Each row has a name. Each question is about the rows just above it.

Noga: [ 83 145 148 118  90  89 171]
kozez: [146 110 154 150 118 102 128]
Kub: [168 141 156 126 148 135 140]
bunis: [149 117 170 165 156 128  63]
sefev: [157 146 172 166 148 141  76]
giper: [154 129 139 148 156 157  78]
Which value is in both bunis and Kub?	[156]
The one value in sefev and kozez:	[146]
Shared by kozez and sefev:	[146]
The one value in bunis and kozez:	[128]
Shared by Kub and Noga:	[148]
Which value is in both Kub and bunis?	[156]

Gatim: [110 173 162 156]
rala: [189 112 108 106]
Rida: [109 171 155 160]
Desek: [128  99 107 116]
[ 99 107] with -1 step of 1 on every entry:	[ 98 106]
Where do [189 112 108 106] appear?	rala
Shift each entry of [112 108] by +1 times 1:	[113 109]

Bubak: [125  99 133 165 172  75 154 130]
maret: [161 138 129  93 137  57 114 116]
Zaf: [192 111 149 141  96 130 158 106]
duni: [124 104 136 164 173  83 156 127]
daz: [139 103 148 165 161  60 126 137]
nomi: [158 118 145 114 166  58 117 127]
Muvon: [138 126 190 114 132 146 166 123]
mopa: [141 139  99 144 187 128 174 117]
Zulet: [159 139 131  97 136  59 120 123]
Which value is in both Bubak and daz?	[165]
Shared by Zulet and duni:	[136]
[126 190] with -1 step of 1 on every entry:	[125 189]
Shift each entry of [ 99 144] by -1 times 1:	[ 98 143]
The one value in Zulet and mopa:	[139]

nam: [139 139 102 106]
barap: [ 76  95  75 141]
torut: [106  53 138 140]
dag: [ 58 128 112 101]
zop: [134 117 134 136]
kekam: [140  86 117  97]
miru: [133 134 131  64]
zuzen: [160 133 134 123]
Pagu: [117 151  76  99]
Which value is in both zop and miru?	[134]
Shared by kekam and zop:	[117]
Shared by torut and nam:	[106]
[112] with +1 step of 1 on every entry:	[113]
Which value is in both nam and torut?	[106]
Shared by Pagu and barap:	[76]
Which value is in both kekam and torut?	[140]

pite: [141 132 124 131 129 193 128 115 112 131 119 127 130 117 130 115 140 137
 133 128 129 128 121 117 124 127 137 131 128 127 128 127 127 128 130 127
 113 127 127 129 128 117 139 146 134 131 126]
kuru: [131 131 191 130 132 156 129 145 144 129 130 143 130 140 130 146 135 132
 129 132 130 130 133 139 197 147 131 129 127 139 132 137 139 130 129 131
 143 133 131 134 133 138 109 149 130 147 133]
tuk: [150 131 158 131 129 118 130 106 107 133 133 135 129 109 108 106 156 130
 135 130 126 129 112 109 162 137 135 133 128 133 131 132 134 127 130 132
 108 130 130 132 130 110 131 183 130 164 128]
Whose row is [150 131 158 131 129 118 130 106 107 133 133 135 129 109 108 106 156 130
 135 130 126 129 112 109 162 137 135 133 128 133 131 132 134 127 130 132
 108 130 130 132 130 110 131 183 130 164 128]?	tuk
Move every entry of [117 130] by -1 step of 1.	[116 129]
Whose row is [131 131 191 130 132 156 129 145 144 129 130 143 130 140 130 146 135 132
 129 132 130 130 133 139 197 147 131 129 127 139 132 137 139 130 129 131
 143 133 131 134 133 138 109 149 130 147 133]?	kuru
Whose row is [141 132 124 131 129 193 128 115 112 131 119 127 130 117 130 115 140 137
 133 128 129 128 121 117 124 127 137 131 128 127 128 127 127 128 130 127
 113 127 127 129 128 117 139 146 134 131 126]?	pite
[131 128 127] with +1 step of 1 on every entry:	[132 129 128]

lumu: [121 153 111  61 153  61 169]
narab: [153 153 111 150 104 150 138]
tizab: [121 153 111 150 122 150  90]
sig: [121 153 114 130 131 130 138]
[121 153 111 150 122 150  90] is in which row?	tizab
Move every entry of [61] by -1 step of 1.	[60]
Move every entry of [114] by +1 step of 1.	[115]
Shift each entry of [111  61 153  61] by +1 times 1:	[112  62 154  62]
Move every entry of [61] by +1 step of 1.	[62]
Which row holds [121 153 111  61 153  61 169]?	lumu

dil: [142 121 128 159 111 129 131 116 114 142 125 127]
gosa: [137 121 128 126 112 110 113 118 119 136 117 111]
Fomez: [137 121 128 126 112 110 113 118 119 141 117 112]
nim: [ 78 116 123  79 110 129 134 111 119 128 113 129]
kolad: [ 57 119 123  71 112  69  75 119 119 123 115 126]
sevas: [ 78 118 125 134 110 129 132 112 111 112 115 129]
Whose row is [142 121 128 159 111 129 131 116 114 142 125 127]?	dil
Move every entry of [126 112 110] by +1 step of 1.	[127 113 111]

fof: [135 121 135 116 132 102  98 192 167 132 117 127 149 136 142 148 126 113
 127]
didi: [114 110 127 112 127 109 101  50 127 113 109 129 127 126 125 126 124 108
 121]
kozam: [114 106 134 116 131 128 134 169 160 110 107 127 145 133 141 144 127 108
 126]
burob: [123 107 133 121 130 136 141 159 157 116 107 127 144 133 139 142 128 109
 121]
kula: [117 113 130 112 128 103  96  89 138 117 112 128 133 129 130 132 124 109
 125]
Shift each entry of [ 89 138 117 112] by -1 times 1:	[ 88 137 116 111]
[129 127 126 125] with -1 step of 1 on every entry:	[128 126 125 124]
[142] with -1 step of 1 on every entry:	[141]
Move every entry of [106 134 116 131] by +1 step of 1.	[107 135 117 132]
[149] with +1 step of 1 on every entry:	[150]
Shift each entry of [ 98 192 167] by +1 times 1:	[ 99 193 168]
Move every entry of [169] by +1 step of 1.	[170]

pora: [122 147 122 142 142]
ragus: [126 143 113 134 138]
vazop: [137 124 131 116 133]
fov: [128 134 122 131 138]
moz: [104 203 162 195 205]
Gimop: [123 145 112 205 137]
zama: [125 146 106 136 138]
ginek: [130 135  88 123 123]
Liri: [132 122 132 122 127]
Shared by moz and Gimop:	[205]
[131] with +1 step of 1 on every entry:	[132]
The one value in fov and Liri:	[122]
Shift each entry of [128] by -1 times 1:	[127]
Move every entry of [130 135  88 123] by +1 step of 1.	[131 136  89 124]
Shift each entry of [126 143 113 134] by -1 times 1:	[125 142 112 133]

Bota: [113 102  90 129 132 133 129 128  94 160 107  91 115 110 150 161 150 123
  81 136 160 126 116 105 120 114]
Liba: [ 74  95 131 126 112 149 108 104  96 114 109 159 108 135 139 141 110 124
 120 128 160 152 161 142  95 135]
lamip: [111 134 159 138  93 137  55 150 160 131 133 164 109 107  62  80 109 106
 154 130 138 147 142 126 119 148]
naso: [172 157 117 109 145 163 157 130 154 119 131 119 176 154 110 179 141 109
 148 137  90 123  89 129 156 103]
Gan: [130 126 127 130 129 140 128 179 136 157  94 114 141  78 126 133 140 137
 109 115 128 143 142 105 146 111]
petog: [114 113 130 141 124 118 125 181 139 151  82 115 138  56 146 104 140 147
 110 116 146 143 149  99 140 127]
vima: [172 157 117 109 145 129 157 130 154 119 131 119 176 154 110 179 141 109
 148 137  90 123  89 129 156 103]
rumid: [104 120 150 139 114 116 113  73 112  93 168 161  88 170 138  83 100 137
 149 132 142 118 146 163  92 166]
ler: [133 142 171 127 133 130 154 171 158 106 108 160 155 102 139  99 110 162
 158  96  97 147 173 140 149 127]
tuf: [137 139 130 122 137 158 132 103  83 140 179 123  80 175 123 127 114 142
 110 110 110 110 146 152 110 123]
Rukev: [130 108  98 133 144  96 170 150 137 136  74  92 172  79 181 154 160 137
 109 139 146 130 106  96 150 116]
Shift each entry of [92] by +1 times 1:	[93]
Shift each entry of [130] by +1 times 1:	[131]
Move every entry of [131] by -1 step of 1.	[130]

